Here is a tiny trained network, its code and every weight. The questions are about switching its units off for an input and a class, where a switched-off unit gives its printed mean instead of its output.

import numpy as np


def w(rows, s, z=0):
    codes = np.array(rows[::2]) - 128.0
    scale = np.full(codes.shape[1], s)
    scale[-1] = z or s
    return codes * scale


def f(y):
    return np.maximum(y, 0)


def log_softmax(a):
    a = a - a.max(-1, keepdims=True)
    return a - np.log(np.exp(a).sum(-1, keepdims=True))


def net(x, mask):
    res = np.array(x, float).reshape(1, 5) / 4 @ E
    y = f(res @ A[0][:, :-1].T + A[0][:, -1])
    res = res + np.where(mask, y, B[0][:, -1]) @ B[0][:, :-1]
    return log_softmax(res[-1] @ U[:, :-1].T + U[:, -1])


A, B = {}, {}
E = w([
[35,38,46,237,78],'x0',
[40,232,28,132,224],'x1',
[196,150,3,98,62],'x2',
[199,210,194,193,24],'x3',
[150,169,194,56,73],'x4',
],0.006)
A[0] = w([
[119,96,115,135,124,98],'N0',
[137,127,125,138,128,65],'N1',
[159,61,110,148,55,66],'N2',
[134,120,224,135,127,163],'N3',
[152,73,160,121,55,171],'N4',
[96,128,182,145,156,29],'N5',
[137,153,138,131,123,185],'N6',
[110,165,103,252,119,46],'N7',
[82,3,122,149,190,80],'N8',
[83,161,89,39,97,92],'N9',
[111,147,121,121,114,67],'N10',
[107,171,133,102,152,152],'N11',
[249,174,117,60,122,50],'N12',
[127,148,151,136,165,8],'N13',
[160,77,214,88,77,3],'N14',
[129,106,94,201,99,166],'N15',
[112,176,113,128,125,178],'N16',
[131,124,225,139,149,69],'N17',
],0.016,0.0029)
B[0] = w([
[121,115,103,136,111,150],'N0',
[122,126,127,128,129,129],'N1',
[79,141,118,113,31,188],'N2',
[123,221,148,137,151,210],'N3',
[160,167,125,189,75,206],'N4',
[151,158,124,79,98,165],'N5',
[132,118,148,111,134,162],'N6',
[149,59,197,160,159,196],'N7',
[157,105,4,180,174,225],'N8',
[60,115,129,90,171,178],'N9',
[119,124,131,130,140,135],'N10',
[90,139,135,91,124,182],'N11',
[214,64,129,80,138,246],'N12',
[124,152,114,105,96,151],'N13',
[181,182,143,209,138,214],'N14',
[100,48,155,138,99,189],'N15',
[129,114,165,116,162,173],'N16',
[111,213,118,103,104,198],'N17',
],0.034,0.012)
U = w([
[12,115,139,89,214,2],'0',
[89,215,133,79,132,170],'1',
[121,52,255,230,161,164],'2',
[126,88,2,202,189,166],'3',
[55,78,121,217,20,48],'4',
[228,78,118,55,149,132],'5',
[161,184,169,241,84,174],'6',
],0.0063,0.0017)

Each question gives the input, the list of numbers given to net, and the class t.
The units are the neurons (one row each of A and B). Each row of codes is followed by its name. A weight is (code - 128) times the scale printed after its matrix; where a second scale follows, it is the last column's (A, B and U).
mask holds one flag per neuron, in row order. A switched-off neuron (its flag False) gives its mean, the last column of its row in B, instead of its output. The means were averaged over made-up inputs and are rounded, as every weight is.
A unit's drop is (log p(t) with every unit on - log p(t) with that unit switched off) / (log p(t) with every unit on - log p(t) with every unit switched off).
The circuit of an input: a set's keep is (log p(t) with only the set's units on - log p(t) with every unit switched off) / (log p(t) with every unit on - log p(t) with every unit switched off). Starting from the 12 units with the biggest drops (on a tie, the unit counted first), units are removed one at a time, each time the one whose removal leaves the highest keep (on an exact tie, the one counted first), for as long as the keep stays at least 0.8.
circuit, biggest first: the units of the circuit, biggest drop first
unit that matters most: the unit with the biggest drop
top k neurons: the k neurons with the biggest drops, biggest first
drop of u: that unit's drop, to one decimal
input [-2,-8,-8,-5,-4], class 6: top 3 neurons -> N14; N3; N17
input [-4,-8,6,-1,-3], class 6: unit that matters most -> N4
input [0,-2,7,-2,-8], class 4: top 2 neurons -> N2; N15
input [-4,4,6,7,-7], class 5: top 2 neurons -> N12; N14
input [0,-5,6,-3,8], class 6: top 2 neurons -> N4; N14
input [8,-5,-3,1,1], class 4: top 2 neurons -> N2; N15
input [3,-1,8,-7,7], class 0: top 3 neurons -> N9; N8; N14
input [2,-8,-6,-8,5], class 6: top 3 neurons -> N14; N4; N3
input [6,1,-8,8,-1], class 2: top 2 neurons -> N7; N15
input [-8,-4,-5,-3,-4], class 1: top 3 neurons -> N17; N4; N7
input [-1,-2,8,-3,-6], class 4: top 3 neurons -> N2; N8; N15
input [8,-8,0,5,-3], class 4: drop of N2 -> 1.2
input [8,6,5,2,-1], class 2: drop of N7 -> 0.3
input [-3,3,1,1,7], class 5: circuit, biggest first -> N12
input [0,4,-5,-3,8], class 1: drop of N15 -> 0.1
input [1,5,6,-3,3], class 0: drop of N14 -> 0.0
